Below is a small trained network, with its code and all its weights. Each question gives an input and a class and asks what happens when units are switched off, that is, made to give their printed mean instead of their output.

import numpy as np


def w(rows, s, z=0):
    codes = np.array(rows[::2]) - 128.0
    scale = np.full(codes.shape[1], s)
    scale[-1] = z or s
    return codes * scale


def f(y):
    return np.maximum(y, 0)


def log_softmax(a):
    a = a - a.max(-1, keepdims=True)
    return a - np.log(np.exp(a).sum(-1, keepdims=True))


def net(x, mask):
    res = np.array(x, float).reshape(1, 6) / 4 @ E
    y = f(res @ A[0][:, :-1].T + A[0][:, -1])
    res = res + np.where(mask, y, B[0][:, -1]) @ B[0][:, :-1]
    return log_softmax(res[-1] @ U[:, :-1].T + U[:, -1])


A, B = {}, {}
E = w([
[227,149,197,115,115,135,86,64],'x0',
[136,112,186,244,119,199,64,190],'x1',
[129,155,184,210,203,65,190,118],'x2',
[76,160,254,68,73,163,207,129],'x3',
[74,62,142,124,188,184,114,44],'x4',
[160,123,154,46,198,145,122,191],'x5',
],0.0097)
A[0] = w([
[102,82,105,62,48,218,65,151,75],'N0',
[124,133,66,32,81,88,149,78,127],'N1',
[198,127,204,123,109,166,81,50,71],'N2',
[212,155,164,117,114,110,99,66,42],'N3',
[13,87,100,151,153,129,176,186,92],'N4',
[127,100,182,231,89,242,56,223,31],'N5',
[92,51,145,104,206,175,120,33,3],'N6',
[198,238,107,122,62,63,144,219,88],'N7',
[67,54,147,131,183,185,117,62,50],'N8',
[132,171,139,153,201,45,184,94,172],'N9',
[103,136,202,204,229,84,190,140,5],'N10',
[32,87,83,128,106,162,147,206,94],'N11',
[165,118,167,40,255,147,125,209,155],'N12',
[70,160,236,88,64,178,208,133,41],'N13',
[96,129,118,193,41,95,156,40,158],'N14',
],0.0079,0.0021)
B[0] = w([
[173,126,178,99,64,76,59,121,204],'N0',
[61,103,171,63,180,124,106,79,213],'N1',
[204,202,79,75,141,80,180,207,194],'N2',
[146,180,75,114,163,95,200,184,182],'N3',
[212,207,86,90,145,67,161,174,210],'N4',
[40,113,174,31,221,122,163,79,251],'N5',
[99,67,151,182,81,88,181,230,193],'N6',
[90,27,174,188,108,104,182,207,233],'N7',
[143,100,150,153,79,97,179,226,195],'N8',
[108,117,181,94,132,117,44,113,212],'N9',
[171,136,180,84,51,75,32,87,219],'N10',
[201,190,108,87,117,72,133,144,207],'N11',
[32,193,87,190,74,253,104,164,208],'N12',
[191,57,28,183,217,159,51,143,241],'N13',
[35,200,103,168,124,227,99,164,208],'N14',
],0.008,0.011)
U = w([
[125,10,174,171,51,94,255,186,76],'0',
[221,255,92,88,152,84,222,151,79],'1',
[48,104,177,50,229,120,168,74,191],'2',
[179,129,189,99,24,98,19,101,85],'3',
[190,34,15,195,239,147,52,126,252],'4',
[55,237,108,170,62,234,134,140,177],'5',
[141,122,128,150,117,156,173,86,142],'6',
[176,113,125,157,105,155,216,58,37],'7',
],0.0098,0.0038)

Each question gives the input, the list of numbers given to net, and the class t.
The units are the neurons (one row each of A and B). Each row of codes is followed by its name. A weight is (code - 128) times the scale printed after its matrix; where a second scale follows, it is the last column's (A, B and U).
mask holds one flag per neuron, in row order. A switched-off neuron (its flag False) gives its mean, the last column of its row in B, instead of its output. The means were averaged over made-up inputs and are rounded, as every weight is.
A unit's drop is (log p(t) with every unit on - log p(t) with that unit switched off) / (log p(t) with every unit on - log p(t) with every unit switched off).
The circuit of an input: a set's keep is (log p(t) with only the set's units on - log p(t) with every unit switched off) / (log p(t) with every unit on - log p(t) with every unit switched off). Starting from the 12 units with the biggest drops (on a tie, the unit counted first), units are removed one at a time, each time the one whose removal leaves the highest keep (on an exact tie, the one counted first), for as long as the keep stays at least 0.8.
circuit, biggest first: the units of the circuit, biggest drop first
unit that matters most: the unit with the biggest drop
top k neurons: the k neurons with the biggest drops, biggest first
drop of u: that unit's drop, to one decimal
input [-2,-5,8,-5,-7,0], class 3: unit that matters most -> N9
input [0,2,0,-7,4,-8], class 5: circuit, biggest first -> (N13 N14)
input [-2,-6,2,-7,-7,5], class 0: top 3 neurons -> (N7 N13 N5)
input [3,-6,-4,-7,2,8], class 5: top 2 neurons -> (N12 N13)
input [-8,2,-6,5,-5,7], class 1: top 4 neurons -> (N11 N4 N14 N10)
input [-5,1,6,8,2,8], class 4: top 2 neurons -> (N13 N14)
input [0,-4,-5,-7,7,6], class 0: top 3 neurons -> (N6 N13 N8)
input [0,-7,-7,-1,1,-4], class 2: top 2 neurons -> (N1 N10)
input [-2,-6,-4,5,-6,-7], class 5: top 4 neurons -> (N14 N5 N6 N8)
input [2,-5,7,1,3,4], class 3: circuit, biggest first -> (N10 N5)
input [3,-4,6,1,-2,5], class 3: circuit, biggest first -> (N10 N9)
input [-7,-7,5,-2,4,-4], class 1: top 3 neurons -> (N4 N5 N7)
input [-3,-6,3,4,-6,-3], class 0: top 2 neurons -> (N7 N5)
input [7,0,-5,-7,-2,-3], class 1: circuit, biggest first -> (N3 N2)
input [-4,7,-2,-3,5,0], class 2: top 2 neurons -> (N5 N7)
input [1,-6,-5,-2,8,7], class 0: circuit, biggest first -> (N6)
input [-6,8,-5,1,-6,8], class 2: top 2 neurons -> (N5 N14)
input [-4,5,8,7,4,-4], class 3: drop of N10 -> 1.3
input [2,6,-3,-1,-2,-1], class 2: drop of N5 -> 0.7
input [2,5,8,-4,7,-6], class 3: drop of N11 -> 0.0
input [8,5,-3,-3,2,0], class 1: circuit, biggest first -> (N2)
